Below are the code and all the weights of a small trained network. Each question names an input and a class and asks about switching units off, where a switched-off unit gives its printed mean instead of its output.

import numpy as np


def w(rows, s, z=0):
    codes = np.array(rows[::2]) - 128.0
    scale = np.full(codes.shape[1], s)
    scale[-1] = z or s
    return codes * scale


def f(y):
    return np.maximum(y, 0)


def log_softmax(a):
    a = a - a.max(-1, keepdims=True)
    return a - np.log(np.exp(a).sum(-1, keepdims=True))


def net(x, mask):
    res = np.array(x, float).reshape(1, 4) / 4 @ E
    y = f(res @ A[0][:, :-1].T + A[0][:, -1])
    res = res + np.where(mask, y, B[0][:, -1]) @ B[0][:, :-1]
    return log_softmax(res[-1] @ U[:, :-1].T + U[:, -1])


A, B = {}, {}
E = w([
[70,114,2,90,106,138,121,149,64,96,118],'x0',
[101,215,145,95,161,197,147,43,129,123,114],'x1',
[107,86,173,172,133,114,62,61,92,62,57],'x2',
[154,188,53,52,151,34,130,120,107,95,147],'x3',
],0.0085)
A[0] = w([
[94,154,65,117,122,254,178,152,120,156,157,194],'neuron 0',
[91,128,71,95,93,147,150,145,124,108,126,118],'neuron 1',
[117,123,108,133,116,93,120,151,156,134,173,174],'neuron 2',
[135,221,146,52,103,96,160,105,158,110,128,156],'neuron 3',
[143,113,217,131,109,127,140,118,153,123,119,169],'neuron 4',
[82,58,65,122,116,142,104,140,94,113,127,152],'neuron 5',
[135,77,82,139,133,87,102,141,123,125,133,179],'neuron 6',
[143,93,213,132,111,134,165,153,188,158,229,143],'neuron 7',
[97,68,57,106,110,77,89,114,86,78,85,138],'neuron 8',
[147,183,73,119,150,85,147,131,123,146,142,253],'neuron 9',
[151,182,54,90,120,96,186,180,151,162,212,137],'neuron 10',
],0.0099,0.0034)
B[0] = w([
[154,135,117,240,155,238,58,122,131,148,119,241],'neuron 0',
[139,138,72,157,171,137,164,132,135,166,167,198],'neuron 1',
[116,158,133,120,101,66,138,128,109,115,124,177],'neuron 2',
[99,151,64,122,104,170,116,154,106,128,240,208],'neuron 3',
[104,134,127,140,117,254,135,151,146,166,114,218],'neuron 4',
[188,97,112,175,145,65,149,172,165,177,121,219],'neuron 5',
[158,98,154,79,120,116,155,130,160,132,75,199],'neuron 6',
[168,57,64,204,156,99,129,154,109,155,45,231],'neuron 7',
[185,52,101,191,117,69,152,199,142,177,93,241],'neuron 8',
[105,157,60,129,135,83,136,131,119,127,219,220],'neuron 9',
[87,202,118,59,124,72,104,61,99,60,246,255],'neuron 10',
],0.0093,0.009)
U = w([
[68,178,124,36,79,75,169,87,124,66,184,2],'0',
[114,185,40,155,162,141,134,142,116,156,215,81],'1',
[206,61,109,179,115,80,173,225,171,205,68,251],'2',
[87,135,194,170,129,254,113,74,166,158,65,65],'3',
],0.0069,0.0019)

Each question gives the input, the list of numbers given to net, and the class t.
The units are the neurons (one row each of A and B). Each row of codes is followed by its name. A weight is (code - 128) times the scale printed after its matrix; where a second scale follows, it is the last column's (A, B and U).
mask holds one flag per neuron, in row order. A switched-off neuron (its flag False) gives its mean, the last column of its row in B, instead of its output. The means were averaged over made-up inputs and are rounded, as every weight is.
A unit's drop is (log p(t) with every unit on - log p(t) with that unit switched off) / (log p(t) with every unit on - log p(t) with every unit switched off).
The circuit of an input: a set's keep is (log p(t) with only the set's units on - log p(t) with every unit switched off) / (log p(t) with every unit on - log p(t) with every unit switched off). Starting from all 11 units, units are removed one at a time, each time the one whose removal leaves the highest keep (on an exact tie, the one counted first), for as long as the keep stays at least 0.8.
circuit, biggest first: the units of the circuit, biggest drop first
unit that matters most: the unit with the biggest drop
top k neurons: the k neurons with the biggest drops, biggest first
drop when u is switched off: that unit's drop, to one decimal
input [-2,-4,-5,4], class 0: unit that matters most -> neuron 10
input [-3,0,6,3], class 3: circuit, biggest first -> [neuron 5; neuron 7; neuron 9]
input [-4,1,1,-2], class 3: circuit, biggest first -> [neuron 8; neuron 9]
input [-1,-4,-4,2], class 0: circuit, biggest first -> [neuron 10; neuron 0; neuron 8]
input [7,3,2,-6], class 2: top 2 neurons -> [neuron 5; neuron 10]
input [-6,-8,0,7], class 0: circuit, biggest first -> [neuron 10; neuron 0; neuron 5]
input [-6,1,1,-5], class 3: top 3 neurons -> [neuron 8; neuron 4; neuron 5]
input [1,-1,5,6], class 2: top 2 neurons -> [neuron 8; neuron 10]
input [-2,-8,1,8], class 0: top 2 neurons -> [neuron 10; neuron 7]
input [-1,4,6,3], class 0: top 2 neurons -> [neuron 0; neuron 7]
input [-6,-2,4,-8], class 3: top 3 neurons -> [neuron 4; neuron 8; neuron 5]
input [-3,-1,8,-1], class 3: top 3 neurons -> [neuron 5; neuron 7; neuron 4]
input [-5,0,-4,8], class 0: drop when neuron 0 is switched off -> 0.2
input [-3,-7,-8,6], class 0: circuit, biggest first -> [neuron 10]
input [3,1,4,-2], class 2: drop when neuron 10 is switched off -> 0.1
input [-6,3,8,4], class 3: drop when neuron 10 is switched off -> 0.3
